Here is a tiny trained network, its code and every weight. The questions are about switching its units off for an input and a class, where a switched-off unit gives its printed mean instead of its output.

import numpy as np


def w(rows, s, z=0):
    codes = np.array(rows[::2]) - 128.0
    scale = np.full(codes.shape[1], s)
    scale[-1] = z or s
    return codes * scale


def norm(h):
    return h / np.sqrt((h * h).mean(-1, keepdims=True) + 1e-5)


def f(y):
    return y / 2 * (1 + np.tanh(0.7978845608 * (y + 0.044715 * y**3)))


def log_softmax(a):
    a = a - a.max(-1, keepdims=True)
    return a - np.log(np.exp(a).sum(-1, keepdims=True))


def net(x, mask):
    res = np.array(x, float).reshape(1, 5) / 4 @ E
    u = 0
    for l in range(4):
        y = f(norm(res) @ A[l][:, :-1].T + A[l][:, -1])
        res = res + np.where(mask[u : u + 3], y, B[l][:, -1]) @ B[l][:, :-1]
        u += 3
    return log_softmax(norm(res)[-1] @ U[:, :-1].T + U[:, -1])


A, B = {}, {}
E = w([
[53,73,182,155,102,74,255,147,105,189,240,200],'x0',
[146,159,186,81,97,87,109,69,225,79,67,94],'x1',
[218,190,251,175,149,206,164,103,49,172,33,132],'x2',
[197,94,232,21,106,94,223,71,105,91,80,89],'x3',
[120,232,119,85,163,221,193,179,91,90,133,149],'x4',
],0.0085)
A[0] = w([
[78,76,62,191,132,26,115,143,118,124,174,138,4],'L0N1',
[97,105,150,129,157,133,254,184,51,128,106,182,149],'L0N2',
[138,71,161,176,100,163,113,126,86,191,80,170,155],'L0N3',
],0.0059,0.0025)
B[0] = w([
[82,36,142,53,199,75,73,208,226,235,178,213,241],'L0N1',
[204,111,150,79,3,65,107,105,26,95,177,67,254],'L0N2',
[42,124,161,41,167,190,129,114,115,33,106,103,201],'L0N3',
],0.0082,0.0041)
A[1] = w([
[144,124,84,95,180,174,94,152,193,13,22,91,251],'L1N1',
[81,102,4,178,143,225,43,199,29,143,253,145,159],'L1N2',
[165,100,181,130,223,100,70,88,161,131,38,32,82],'L1N3',
],0.0062,0.0022)
B[1] = w([
[147,251,125,140,97,124,73,113,109,78,163,116,251],'L1N1',
[152,148,107,108,63,133,121,55,176,137,62,193,255],'L1N2',
[137,107,113,80,81,142,96,115,129,123,74,107,209],'L1N3',
],0.015,0.0076)
A[2] = w([
[69,123,241,127,126,173,254,136,68,166,193,220,254],'L2N1',
[140,78,84,122,108,56,67,113,208,113,173,135,71],'L2N2',
[104,107,216,182,125,146,117,103,143,151,14,184,53],'L2N3',
],0.0067,0.0034)
B[2] = w([
[106,182,116,162,161,152,78,131,93,149,125,46,253],'L2N1',
[87,117,163,90,155,166,213,118,123,175,180,140,228],'L2N2',
[158,134,105,155,114,95,110,45,161,4,105,166,148],'L2N3',
],0.016,0.0059)
A[3] = w([
[109,154,220,125,240,230,255,217,13,158,145,98,35],'L3N1',
[118,113,120,194,133,128,184,139,113,206,180,196,6],'L3N2',
[56,19,64,101,99,68,70,84,189,93,181,99,149],'L3N3',
],0.0068,0.0023)
B[3] = w([
[192,120,181,109,196,67,154,89,164,196,169,40,230],'L3N1',
[215,133,121,151,112,118,89,158,112,110,115,201,181],'L3N2',
[129,110,210,136,154,252,177,223,81,165,157,63,253],'L3N3',
],0.011,0.0044)
U = w([
[154,146,209,103,151,164,153,151,35,147,181,22,193],'0',
[151,125,103,188,210,102,135,182,124,46,126,153,3],'1',
[100,75,103,107,120,172,150,187,179,197,181,233,96],'2',
[172,213,122,102,63,169,84,67,130,69,4,149,234],'3',
],0.011,0.0036)

Each question gives the input, the list of numbers given to net, and the class t.
The units are the neurons (one row each of A and B). Each row of codes is followed by its name. A weight is (code - 128) times the scale printed after its matrix; where a second scale follows, it is the last column's (A, B and U).
mask holds one flag per neuron, layer by layer. A switched-off neuron (its flag False) gives its mean, the last column of its row in B, instead of its output. The means were averaged over made-up inputs and are rounded, as every weight is.
A unit's drop is (log p(t) with every unit on - log p(t) with that unit switched off) / (log p(t) with every unit on - log p(t) with every unit switched off).
The circuit of an input: a set's keep is (log p(t) with only the set's units on - log p(t) with every unit switched off) / (log p(t) with every unit on - log p(t) with every unit switched off). Starting from all 12 units, units are removed one at a time, each time the one whose removal leaves the highest keep (on an exact tie, the one counted first), for as long as the keep stays at least 0.8.
units of the circuit, in order: the units of the circuit, biggest drop first
top k neurons: the k neurons with the biggest drops, biggest first
top k neurons in layer l: the k neurons of layer l with the biggest drops, biggest first
drop when u is switched off: that unit's drop, to one decimal
input [-2,0,-4,-7,0], class 2: top neuron : L0N1
input [-5,-2,-7,5,-6], class 0: top 2 neurons : L3N3, L1N2
input [3,5,-4,7,4], class 0: top 3 neurons : L1N2, L1N1, L1N3
input [-4,8,-5,-6,-6], class 0: top 2 neurons : L3N3, L1N2
input [-2,8,-7,1,-6], class 0: top 2 neurons : L3N3, L1N2
input [-6,2,-7,-7,-2], class 2: top 2 neurons : L0N1, L2N2
input [5,0,-3,-2,7], class 3: top 2 neurons in layer 3 : L3N3, L3N1
input [5,5,4,-8,-4], class 2: top 2 neurons : L0N1, L0N2
input [-5,7,-8,4,-5], class 0: top 3 neurons : L3N3, L1N2, L2N2
input [-6,-4,4,8,8], class 0: top 2 neurons : L1N2, L3N1
input [-1,2,1,1,6], class 0: top 3 neurons : L1N2, L1N3, L2N3
input [6,-8,7,-7,8], class 3: top 2 neurons : L1N2, L2N2
input [3,3,-1,1,3], class 0: top 2 neurons : L1N2, L1N1
input [-2,-4,-2,-3,-4], class 2: units of the circuit, in order : L0N1
input [5,1,8,-7,2], class 3: top 2 neurons in layer 1 : L1N2, L1N1
input [3,5,6,-5,8], class 0: drop when L1N2 is switched off : 1.4
input [2,-7,7,-4,2], class 3: drop when L1N2 is switched off : 2.2
input [1,-5,0,-1,7], class 3: drop when L1N2 is switched off : 2.4
